Here is a tiny trained network, its code and every weight. The questions are about switching its units off for an input and a class, where a switched-off unit gives its printed mean instead of its output.

import numpy as np


def w(rows, s, z=0):
    codes = np.array(rows[::2]) - 128.0
    scale = np.full(codes.shape[1], s)
    scale[-1] = z or s
    return codes * scale


def f(y):
    return np.maximum(y, 0)


def log_softmax(a):
    a = a - a.max(-1, keepdims=True)
    return a - np.log(np.exp(a).sum(-1, keepdims=True))


def net(x, mask):
    res = np.array(x, float).reshape(1, 8) / 4 @ E
    y = f(res @ A[0][:, :-1].T + A[0][:, -1])
    res = res + np.where(mask, y, B[0][:, -1]) @ B[0][:, :-1]
    return log_softmax(res[-1] @ U[:, :-1].T + U[:, -1])


A, B = {}, {}
E = w([
[142,180,89,191,139,156,136,134,145,111,80,66],'x0',
[110,109,102,206,97,184,129,121,124,156,90,231],'x1',
[226,115,94,90,80,165,108,74,180,111,127,107],'x2',
[96,85,182,173,104,161,147,116,106,75,101,120],'x3',
[144,148,146,119,181,102,90,189,62,147,191,153],'x4',
[252,140,145,157,139,160,142,168,133,173,162,168],'x5',
[117,57,161,142,170,174,95,163,135,136,127,110],'x6',
[83,101,194,134,164,95,102,193,92,143,173,127],'x7',
],0.013)
A[0] = w([
[128,120,113,123,138,79,122,181,105,152,182,173,82],'n1',
[56,18,190,152,134,174,88,175,107,114,106,114,145],'n2',
[45,140,125,106,97,89,118,116,100,99,115,127,126],'n3',
[111,148,138,106,155,87,124,187,94,198,178,206,118],'n4',
[168,94,106,149,69,176,148,104,117,132,130,222,65],'n5',
[49,137,122,128,115,95,143,76,95,118,132,102,131],'n6',
[109,86,250,162,106,116,183,112,98,93,127,147,169],'n7',
[116,147,117,141,173,137,133,178,132,106,140,71,3],'n8',
[162,172,125,115,130,115,131,117,134,74,151,99,129],'n9',
[150,126,136,84,124,93,93,168,97,117,150,108,104],'n10',
[148,116,138,132,98,127,100,100,151,107,108,179,14],'n11',
[94,183,140,219,168,119,143,211,48,111,90,134,117],'n12',
[186,141,82,140,138,140,105,130,138,134,142,84,12],'n13',
[101,123,106,204,98,169,157,118,172,155,27,161,85],'n14',
],0.013,0.0056)
B[0] = w([
[73,186,96,116,178,125,150,151,147,115,142,94,200],'n1',
[193,233,147,88,202,100,188,189,183,47,214,44,250],'n2',
[178,110,87,209,50,201,205,56,157,46,51,123,212],'n3',
[105,131,140,65,181,97,144,213,139,148,201,31,239],'n4',
[40,100,45,142,41,114,87,101,113,199,120,196,205],'n5',
[161,113,78,143,121,212,172,144,96,80,85,137,210],'n6',
[218,192,114,101,210,85,141,120,202,86,103,74,212],'n7',
[46,85,77,100,110,145,67,84,99,183,147,169,160],'n8',
[158,113,94,145,88,146,132,148,143,79,137,160,182],'n9',
[173,90,95,183,161,130,151,132,149,108,77,201,182],'n10',
[77,93,165,150,119,112,116,132,109,172,116,119,154],'n11',
[31,86,119,102,145,80,87,128,123,235,214,193,245],'n12',
[135,121,77,161,116,191,149,103,178,116,66,67,175],'n13',
[185,89,49,136,51,213,139,89,102,98,2,119,235],'n14',
],0.0087,0.02)
U = w([
[83,76,85,141,89,166,110,132,137,174,108,178,96],'0',
[110,139,230,160,147,93,78,150,51,126,66,115,33],'1',
[105,137,128,91,210,91,144,187,163,130,247,119,202],'2',
[119,144,212,127,151,122,102,106,38,122,128,121,5],'3',
[171,125,82,130,135,175,181,149,160,55,78,120,255],'4',
[97,179,254,126,171,133,108,114,103,126,69,169,26],'5',
],0.0094,0.0049)

Each question gives the input, the list of numbers given to net, and the class t.
The units are the neurons (one row each of A and B). Each row of codes is followed by its name. A weight is (code - 128) times the scale printed after its matrix; where a second scale follows, it is the last column's (A, B and U).
mask holds one flag per neuron, in row order. A switched-off neuron (its flag False) gives its mean, the last column of its row in B, instead of its output. The means were averaged over made-up inputs and are rounded, as every weight is.
A unit's drop is (log p(t) with every unit on - log p(t) with that unit switched off) / (log p(t) with every unit on - log p(t) with every unit switched off).
The circuit of an input: a set's keep is (log p(t) with only the set's units on - log p(t) with every unit switched off) / (log p(t) with every unit on - log p(t) with every unit switched off). Starting from the 12 units with the biggest drops (on a tie, the unit counted first), units are removed one at a time, each time the one whose removal leaves the highest keep (on an exact tie, the one counted first), for as long as the keep stays at least 0.8.
circuit, biggest first: the units of the circuit, biggest drop first
unit that matters most: the unit with the biggest drop
top k neurons: the k neurons with the biggest drops, biggest first
drop when u is switched off: that unit's drop, to one decimal
input [-8,4,-1,-4,0,1,-8,0], class 2: unit that matters most => n4
input [1,5,4,2,-8,-3,-5,0], class 0: top 2 neurons => n5, n2
input [6,-2,-2,-3,-1,6,2,-2], class 0: circuit, biggest first => n2, n7
input [8,6,7,2,-7,-1,0,0], class 0: top 3 neurons => n5, n2, n7
input [-6,6,-1,6,-3,5,2,-4], class 0: top 2 neurons => n5, n11
input [-1,0,1,7,3,-3,6,0], class 2: top 2 neurons => n2, n14
input [5,-2,0,-5,6,-3,-8,1], class 2: top 3 neurons => n14, n4, n5
input [5,6,4,-4,-8,0,-2,-3], class 0: top 2 neurons => n5, n2
input [6,6,-5,4,7,0,7,-8], class 0: top 2 neurons => n12, n14
input [8,7,1,2,4,-6,8,3], class 2: top 2 neurons => n2, n12
input [-5,8,-2,0,-7,7,0,6], class 2: top 4 neurons => n2, n3, n4, n7
input [-5,1,3,6,3,4,0,-4], class 0: drop when n5 is switched off => 0.2
input [7,2,-4,-6,5,-5,-8,-1], class 0: drop when n7 is switched off => 0.3
input [6,1,-6,-1,8,-2,4,-4], class 2: drop when n8 is switched off => 0.0
input [6,7,6,-8,-5,4,-2,-7], class 0: drop when n5 is switched off => 0.8
input [-3,-1,3,2,0,0,-3,7], class 2: top neuron => n14
